Below are the code and all the weights of a small trained network. Each question names an input and a class and asks about switching units off, where a switched-off unit gives its printed mean instead of its output.

import numpy as np


def w(rows, s, z=0):
    codes = np.array(rows[::2]) - 128.0
    scale = np.full(codes.shape[1], s)
    scale[-1] = z or s
    return codes * scale


def norm(h):
    return h / np.sqrt((h * h).mean(-1, keepdims=True) + 1e-5)


def f(y):
    return y / 2 * (1 + np.tanh(0.7978845608 * (y + 0.044715 * y**3)))


def log_softmax(a):
    a = a - a.max(-1, keepdims=True)
    return a - np.log(np.exp(a).sum(-1, keepdims=True))


def net(x, mask):
    res = np.array(x, float).reshape(1, 5) / 4 @ E
    u = 0
    for l in range(4):
        y = f(norm(res) @ A[l][:, :-1].T + A[l][:, -1])
        res = res + np.where(mask[u : u + 8], y, B[l][:, -1]) @ B[l][:, :-1]
        u += 8
    return log_softmax(norm(res)[-1] @ U[:, :-1].T + U[:, -1])


A, B = {}, {}
E = w([
[229,171,51,208,71,154,169,95,115,34,164],'x0',
[168,74,203,35,189,142,188,142,100,60,2],'x1',
[82,108,189,163,37,118,181,139,147,113,133],'x2',
[123,126,124,127,129,128,129,131,129,124,126],'x3',
[116,105,137,109,177,164,242,41,204,102,222],'x4',
],0.0094)
A[0] = w([
[227,143,57,133,203,136,83,117,125,104,124,2],'0.n0',
[216,128,112,147,113,132,183,115,126,73,131,53],'0.n1',
[160,118,124,145,112,149,119,110,123,103,97,86],'0.n2',
[173,139,71,169,67,139,105,126,125,94,120,77],'0.n3',
[204,142,140,124,110,135,162,130,120,62,68,33],'0.n4',
[126,125,163,156,6,128,170,137,138,74,107,23],'0.n5',
[164,129,103,143,94,125,97,140,118,100,71,26],'0.n6',
[191,134,114,129,57,117,104,160,105,119,101,31],'0.n7',
],0.022,0.0062)
B[0] = w([
[76,145,98,114,122,163,205,104,48,219,128,242],'0.n0',
[98,197,150,77,142,89,141,147,156,42,176,247],'0.n1',
[162,177,99,95,120,102,106,129,130,81,86,168],'0.n2',
[111,166,111,106,89,65,87,178,150,102,174,254],'0.n3',
[178,3,106,123,93,89,130,167,136,129,121,233],'0.n4',
[78,146,86,110,143,176,203,100,37,230,131,228],'0.n5',
[137,163,184,164,170,160,90,99,136,124,112,197],'0.n6',
[109,164,163,194,161,151,106,86,120,108,100,214],'0.n7',
],0.023,0.014)
A[1] = w([
[161,182,1,212,9,125,67,146,137,128,232,62],'1.n0',
[173,154,124,189,69,152,31,129,119,125,50,41],'1.n1',
[215,63,133,83,129,158,153,126,122,53,34,19],'1.n2',
[126,131,135,154,71,153,169,129,114,128,96,20],'1.n3',
[55,118,175,46,134,120,84,165,173,182,79,43],'1.n4',
[211,169,6,79,212,178,100,111,90,136,110,28],'1.n5',
[211,156,45,140,99,222,188,78,185,142,105,1],'1.n6',
[169,167,103,107,145,172,253,63,163,8,202,125],'1.n7',
],0.018,0.0024)
B[1] = w([
[205,5,132,110,123,132,173,153,130,104,95,251],'1.n0',
[133,132,128,161,178,145,82,138,166,113,103,165],'1.n1',
[188,36,122,160,90,133,131,143,165,149,159,186],'1.n2',
[114,137,103,96,112,173,132,124,149,140,133,139],'1.n3',
[112,186,112,107,120,101,124,176,91,93,147,217],'1.n4',
[93,128,141,131,112,150,199,90,138,161,159,158],'1.n5',
[130,135,113,104,147,120,76,136,156,94,71,135],'1.n6',
[138,160,145,204,159,162,49,129,124,151,80,245],'1.n7',
],0.022,0.014)
A[2] = w([
[104,119,226,97,118,121,124,85,209,117,104,72],'2.n0',
[100,174,191,195,121,180,74,84,106,199,105,142],'2.n1',
[128,114,50,109,106,204,142,95,174,108,99,99],'2.n2',
[143,216,90,112,60,123,122,158,149,13,140,4],'2.n3',
[162,196,79,172,52,78,152,63,153,31,182,4],'2.n4',
[159,101,141,165,202,119,86,51,224,85,114,137],'2.n5',
[135,192,176,204,193,164,2,72,205,127,108,24],'2.n6',
[154,170,178,211,134,99,116,68,116,69,122,83],'2.n7',
],0.016,0.0024)
B[2] = w([
[116,150,37,109,178,60,187,150,112,51,175,127],'2.n0',
[150,143,88,84,189,227,131,109,204,187,146,230],'2.n1',
[192,140,100,163,168,128,141,188,144,67,202,140],'2.n2',
[95,183,171,62,79,114,55,132,203,52,163,244],'2.n3',
[88,120,180,79,154,127,52,250,139,164,150,173],'2.n4',
[191,121,166,174,128,136,142,140,106,138,151,179],'2.n5',
[95,147,78,171,179,153,113,53,222,56,10,226],'2.n6',
[139,120,88,110,165,161,88,131,218,119,170,181],'2.n7',
],0.012)
A[3] = w([
[202,41,88,81,98,96,175,99,198,68,90,124],'3.n0',
[98,121,170,171,117,70,109,37,212,130,126,96],'3.n1',
[101,143,176,143,134,73,143,19,186,133,53,46],'3.n2',
[41,98,198,155,68,130,126,58,165,117,154,68],'3.n3',
[50,83,160,121,73,24,63,20,137,147,95,90],'3.n4',
[105,84,150,82,122,60,85,8,215,136,90,65],'3.n5',
[118,132,216,140,60,65,86,18,136,134,102,52],'3.n6',
[69,125,135,162,119,26,109,37,176,151,105,5],'3.n7',
],0.015,0.0025)
B[3] = w([
[113,110,206,182,64,91,94,18,162,159,175,254],'3.n0',
[116,132,118,96,167,221,36,211,14,143,54,157],'3.n1',
[128,156,97,248,166,115,74,128,19,77,128,163],'3.n2',
[204,167,139,192,93,195,129,175,14,122,119,119],'3.n3',
[16,56,138,153,167,82,199,191,131,80,39,121],'3.n4',
[69,119,154,104,147,74,100,89,130,153,38,149],'3.n5',
[124,162,91,182,77,143,148,144,178,126,151,120],'3.n6',
[72,127,126,145,190,111,122,197,138,158,144,128],'3.n7',
],0.012,0.0091)
U = w([
[98,216,153,82,104,72,91,193,121,77,167,8],'0',
[71,159,104,95,120,181,237,83,48,246,114,169],'1',
[208,21,167,167,89,107,141,133,137,138,120,175],'2',
[131,176,129,182,190,184,78,98,172,132,68,167],'3',
],0.011,0.0011)

Each question gives the input, the list of numbers given to net, and the class t.
The units are the neurons (one row each of A and B). Each row of codes is followed by its name. A weight is (code - 128) times the scale printed after its matrix; where a second scale follows, it is the last column's (A, B and U).
mask holds one flag per neuron, layer by layer. A switched-off neuron (its flag False) gives its mean, the last column of its row in B, instead of its output. The means were averaged over made-up inputs and are rounded, as every weight is.
A unit's drop is (log p(t) with every unit on - log p(t) with that unit switched off) / (log p(t) with every unit on - log p(t) with every unit switched off).
The circuit of an input: a set's keep is (log p(t) with only the set's units on - log p(t) with every unit switched off) / (log p(t) with every unit on - log p(t) with every unit switched off). Starting from the 12 units with the biggest drops (on a tie, the unit counted first), units are removed one at a time, each time the one whose removal leaves the highest keep (on an exact tie, the one counted first), for as long as the keep stays at least 0.8.
units of the circuit, in order: the units of the circuit, biggest drop first
k most important neurons: the k neurons with the biggest drops, biggest first
top k neurons in layer l: the k neurons of layer l with the biggest drops, biggest first
drop of u: that unit's drop, to one decimal
input [-3,8,-8,8,-3], class 1: 2 most important neurons	(0.n0, 1.n0)
input [1,5,6,-4,6], class 1: top 2 neurons in layer 0	(0.n5, 0.n7)
input [-2,-7,-5,-5,0], class 2: units of the circuit, in order	(1.n0)
input [-7,1,-7,-6,-7], class 0: top 2 neurons in layer 1	(1.n4, 1.n7)
input [-5,6,-3,-5,2], class 2: 4 most important neurons	(0.n0, 0.n5, 0.n3, 1.n2)
input [-6,4,1,2,4], class 0: 2 most important neurons	(0.n4, 0.n5)
input [-8,2,0,-5,1], class 0: 4 most important neurons	(0.n4, 0.n5, 0.n0, 1.n4)
input [4,7,-4,2,3], class 2: top 2 neurons in layer 0	(0.n4, 0.n3)
input [-7,-5,-6,-8,2], class 0: 4 most important neurons	(0.n5, 0.n0, 0.n7, 1.n4)
input [5,5,3,-1,1], class 0: 2 most important neurons	(0.n1, 1.n0)
input [8,6,-8,0,-1], class 0: 2 most important neurons	(0.n1, 0.n3)
input [3,3,-2,-4,-2], class 0: 4 most important neurons	(0.n1, 0.n3, 0.n4, 0.n0)
input [7,-8,6,-6,2], class 2: 3 most important neurons	(1.n0, 0.n0, 0.n3)
input [0,2,-6,3,-2], class 1: units of the circuit, in order	(0.n0)
input [-7,5,5,-1,7], class 0: 2 most important neurons	(1.n4, 0.n4)
input [-8,-3,-5,0,0], class 0: 4 most important neurons	(0.n5, 0.n0, 1.n4, 0.n7)
input [1,0,1,3,1], class 0: top 2 neurons in layer 0	(0.n1, 0.n0)
input [-5,0,-5,-8,5], class 0: top 3 neurons in layer 0	(0.n5, 0.n0, 0.n7)
input [0,-5,-4,-2,2], class 2: top 2 neurons in layer 2	(2.n2, 2.n1)
input [1,2,6,-8,-5], class 1: most important neuron	(0.n5)
input [5,-6,7,3,-5], class 1: top 2 neurons in layer 0	(0.n5, 0.n4)
input [-7,8,-3,-1,3], class 2: top 4 neurons in layer 0	(0.n3, 0.n5, 0.n0, 0.n1)
input [-5,3,6,-2,5], class 1: 3 most important neurons	(0.n3, 0.n1, 0.n4)
input [2,-7,7,1,1], class 1: top 2 neurons in layer 0	(0.n5, 0.n4)
input [-1,-5,0,1,-4], class 2: drop of 1.n0	1.0
